Here is a tiny trained network, its code and every weight. The questions are about switching its units off for an input and a class, where a switched-off unit gives its printed mean instead of its output.

import numpy as np


def w(rows, s, z=0):
    codes = np.array(rows[::2]) - 128.0
    scale = np.full(codes.shape[1], s)
    scale[-1] = z or s
    return codes * scale


def f(y):
    return np.maximum(y, 0)


def log_softmax(a):
    a = a - a.max(-1, keepdims=True)
    return a - np.log(np.exp(a).sum(-1, keepdims=True))


def net(x, mask):
    res = np.array(x, float).reshape(1, 6) / 4 @ E
    y = f(res @ A[0][:, :-1].T + A[0][:, -1])
    res = res + np.where(mask, y, B[0][:, -1]) @ B[0][:, :-1]
    return log_softmax(res[-1] @ U[:, :-1].T + U[:, -1])


A, B = {}, {}
E = w([
[129,125,130,124,127],'x0',
[147,128,31,92,181],'x1',
[152,129,78,137,21],'x2',
[129,130,127,132,129],'x3',
[115,2,117,172,125],'x4',
[126,129,127,129,128],'x5',
],0.02)
A[0] = w([
[117,87,184,167,132,218],'N0',
[151,146,132,97,93,79],'N1',
[126,75,174,170,157,218],'N2',
[138,171,137,120,98,75],'N3',
[133,79,64,116,156,30],'N4',
[139,205,173,101,110,239],'N5',
[127,73,131,129,146,214],'N6',
[162,51,83,185,151,87],'N7',
[149,141,112,79,125,123],'N8',
[79,103,163,148,150,152],'N9',
[157,135,65,131,3,144],'N10',
[120,181,190,135,99,213],'N11',
[116,186,180,121,102,219],'N12',
[129,103,96,140,183,131],'N13',
[144,124,60,124,159,139],'N14',
[137,87,127,149,47,89],'N15',
[144,167,81,83,97,111],'N16',
[129,113,73,69,146,176],'N17',
[158,152,146,85,194,254],'N18',
[179,177,80,71,156,135],'N19',
[102,103,67,114,148,59],'N20',
[98,115,142,96,193,154],'N21',
[148,150,135,150,150,108],'N22',
[119,83,166,149,112,141],'N23',
],0.017,0.0072)
B[0] = w([
[111,178,93,69,72,228],'N0',
[162,101,96,138,129,155],'N1',
[124,184,107,56,81,238],'N2',
[161,103,128,146,139,164],'N3',
[200,38,223,41,192,196],'N4',
[148,98,175,91,203,224],'N5',
[130,134,132,64,103,210],'N6',
[145,56,152,66,95,233],'N7',
[137,137,76,151,159,165],'N8',
[155,171,72,56,78,200],'N9',
[197,71,149,249,86,251],'N10',
[162,46,178,70,142,207],'N11',
[147,85,178,72,172,205],'N12',
[104,129,154,99,165,196],'N13',
[167,133,146,152,201,200],'N14',
[113,75,163,216,57,204],'N15',
[190,131,89,212,159,192],'N16',
[126,138,111,148,208,204],'N17',
[42,171,135,125,189,223],'N18',
[108,188,74,221,168,219],'N19',
[160,99,176,120,162,180],'N20',
[70,131,136,101,131,211],'N21',
[115,118,126,132,143,146],'N22',
[124,147,87,113,83,199],'N23',
],0.012,0.023)
U = w([
[128,87,160,66,165,234],'0',
[227,35,157,149,125,227],'1',
[124,154,77,89,53,125],'2',
[112,71,123,176,3,21],'3',
[79,172,89,167,184,55],'4',
[205,143,47,218,141,2],'5',
],0.013,0.0025)

Each question gives the input, the list of numbers given to net, and the class t.
The units are the neurons (one row each of A and B). Each row of codes is followed by its name. A weight is (code - 128) times the scale printed after its matrix; where a second scale follows, it is the last column's (A, B and U).
mask holds one flag per neuron, in row order. A switched-off neuron (its flag False) gives its mean, the last column of its row in B, instead of its output. The means were averaged over made-up inputs and are rounded, as every weight is.
A unit's drop is (log p(t) with every unit on - log p(t) with that unit switched off) / (log p(t) with every unit on - log p(t) with every unit switched off).
The circuit of an input: a set's keep is (log p(t) with only the set's units on - log p(t) with every unit switched off) / (log p(t) with every unit on - log p(t) with every unit switched off). Starting from the 12 units with the biggest drops (on a tie, the unit counted first), units are removed one at a time, each time the one whose removal leaves the highest keep (on an exact tie, the one counted first), for as long as the keep stays at least 0.8.
circuit, biggest first: the units of the circuit, biggest drop first
unit that matters most: the unit with the biggest drop
k most important neurons: the k neurons with the biggest drops, biggest first
drop of u: that unit's drop, to one decimal
input [3,1,2,-7,-1,7], class 5: circuit, biggest first -> N4; N7
input [-5,-6,3,0,8,-7], class 3: most important neuron -> N15
input [-3,5,0,-2,1,5], class 0: 3 most important neurons -> N10; N4; N15
input [7,7,-7,-4,0,-5], class 4: 2 most important neurons -> N19; N18
input [-5,0,8,8,2,3], class 3: 2 most important neurons -> N15; N5
input [2,0,8,-5,5,8], class 3: 2 most important neurons -> N15; N5
input [-6,1,6,-5,-8,3], class 5: 3 most important neurons -> N19; N16; N4
input [2,0,5,-5,1,3], class 3: 2 most important neurons -> N4; N5
input [-8,5,3,4,0,-4], class 5: 2 most important neurons -> N19; N11
input [-4,-2,-2,3,4,2], class 2: drop of N4 -> 0.0
input [5,5,-1,7,8,-2], class 0: drop of N10 -> 0.2
input [5,-8,0,6,5,-1], class 2: drop of N0 -> 0.1
input [5,6,-5,-1,0,-1], class 4: drop of N18 -> 0.1
input [1,-3,0,4,6,2], class 2: unit that matters most -> N10
